-34 -36 -35 74 40 -34 -83 35 -36 50 -38 -41
56 59 58 19 -61 54 -31 -46 59 21 63 65
-54 -55 -54 52 56 -50 -29 45 -57 15 -59 -60
->
-54 -55 -54 52 56 -50 -29 45 -57 15 -59 -60
-34 -36 -35 74 40 -34 -83 35 -36 50 -38 -41
56 59 58 19 -61 54 -31 -46 59 21 63 65

14 -23 -8 2
-5 -2 -10 22
18 -19 21 26
64 28 -23 18
38 0 0 -21
->
14 -23 -8 2
18 -19 21 26
-5 -2 -10 22
38 0 0 -21
64 28 -23 18

-35 -28 -33 0 55 48 39 -27 59
48 43 51 0 65 8 47 41 13
36 31 36 0 -36 -35 -33 30 -39
->
-35 -28 -33 0 55 48 39 -27 59
36 31 36 0 -36 -35 -33 30 -39
48 43 51 0 65 8 47 41 13

35 16 -23 28 82
41 36 -20 22 -11
13 29 37 -11 -19
35 -27 -67 20 71
34 50 -50 -4 37
54 9 -14 22 -68
->
35 -27 -67 20 71
54 9 -14 22 -68
35 16 -23 28 82
13 29 37 -11 -19
41 36 -20 22 -11
34 50 -50 -4 37

57 -59 -34
17 21 -70
-4 2 -5
->
57 -59 -34
-4 2 -5
17 21 -70

36 5 -74 3 12 20
-30 -27 -40 -48 -33 76
->
-30 -27 -40 -48 -33 76
36 5 -74 3 12 20

31 -44 30 -10 6 -35 10 30 42
58 52 1 -1 -49 -53 66 34 -10
-14 -31 -4 -4 57 5 7 12 36
47 14 12 -4 -27 -46 44 33 11
-3 -15 -5 -3 39 -5 18 16 28
->
31 -44 30 -10 6 -35 10 30 42
-14 -31 -4 -4 57 5 7 12 36
-3 -15 -5 -3 39 -5 18 16 28
47 14 12 -4 -27 -46 44 33 11
58 52 1 -1 -49 -53 66 34 -10

-2 -54 -2 -2
3 61 -4 1
-2 3 54 -2
3 64 -5 1
3 66 -6 1
-4 -7 79 -3
2 57 -2 1
-3 -12 68 -3
4 11 -82 3
3 65 -5 1
->
-2 -54 -2 -2
-3 -12 68 -3
-4 -7 79 -3
-2 3 54 -2
4 11 -82 3
2 57 -2 1
3 61 -4 1
3 64 -5 1
3 65 -5 1
3 66 -6 1

41 72 -24 -13 47
31 57 -13 -9 36
6 27 83 26 14
->
6 27 83 26 14
31 57 -13 -9 36
41 72 -24 -13 47
---
23 25 72 -8 1 -13 49
64 34 -3 -22 65 -35 12
-74 -40 -49 10 -56 27 -48
-69 -39 -58 17 -20 19 -46
->
23 25 72 -8 1 -13 49
-74 -40 -49 10 -56 27 -48

4 26 -31 -3 55 61 37 -53 36 76 -22
4 5 -35 -2 60 50 33 -31 28 72 -14
-23 -10 -3 5 36 41 32 -44 30 73 -10
3 -22 -15 14 53 46 33 -28 43 67 -43
0 36 -70 -57 -38 -16 8 31 -61 -8 -7
->
4 26 -31 -3 55 61 37 -53 36 76 -22
-23 -10 -3 5 36 41 32 -44 30 73 -10
0 36 -70 -57 -38 -16 8 31 -61 -8 -7

-37 30 0 -45 10 -1 -49 8 7 9 -34
-22 46 -2 -30 -8 -16 -23 10 -18 14 -26
-6 46 0 4 -60 -38 3 16 -26 18 -1
-6 56 2 -5 -45 -27 -1 6 -19 20 -10
->
-37 30 0 -45 10 -1 -49 8 7 9 -34
-6 46 0 4 -60 -38 3 16 -26 18 -1

-47 -20 -12
19 -47 -46
-51 24 31
-14 -61 -54
46 -18 -23
44 20 12
->
-47 -20 -12
-51 24 31
46 -18 -23

5 4 -7
-73 13 -59
-2 -2 0
->
5 4 -7
-2 -2 0

46 -27 4 -25 -54
-19 6 33 1 -64
50 -25 5 -36 -61
-19 13 -30 16 60
-26 29 -48 24 37
-79 -45 35 -46 32
-83 -66 55 -58 39
->
46 -27 4 -25 -54
50 -25 5 -36 -61
-26 29 -48 24 37
-83 -66 55 -58 39

1 12 2 3 71 18 4
1 21 2 2 66 14 5
10 0 5 5 51 38 1
->
1 12 2 3 71 18 4
10 0 5 5 51 38 1

69 -26 0 73 44
29 22 -2 47 23
-55 42 1 -64 -45
57 -14 -2 70 45
-33 64 -9 -43 -14
->
69 -26 0 73 44
-55 42 1 -64 -45
-33 64 -9 -43 -14
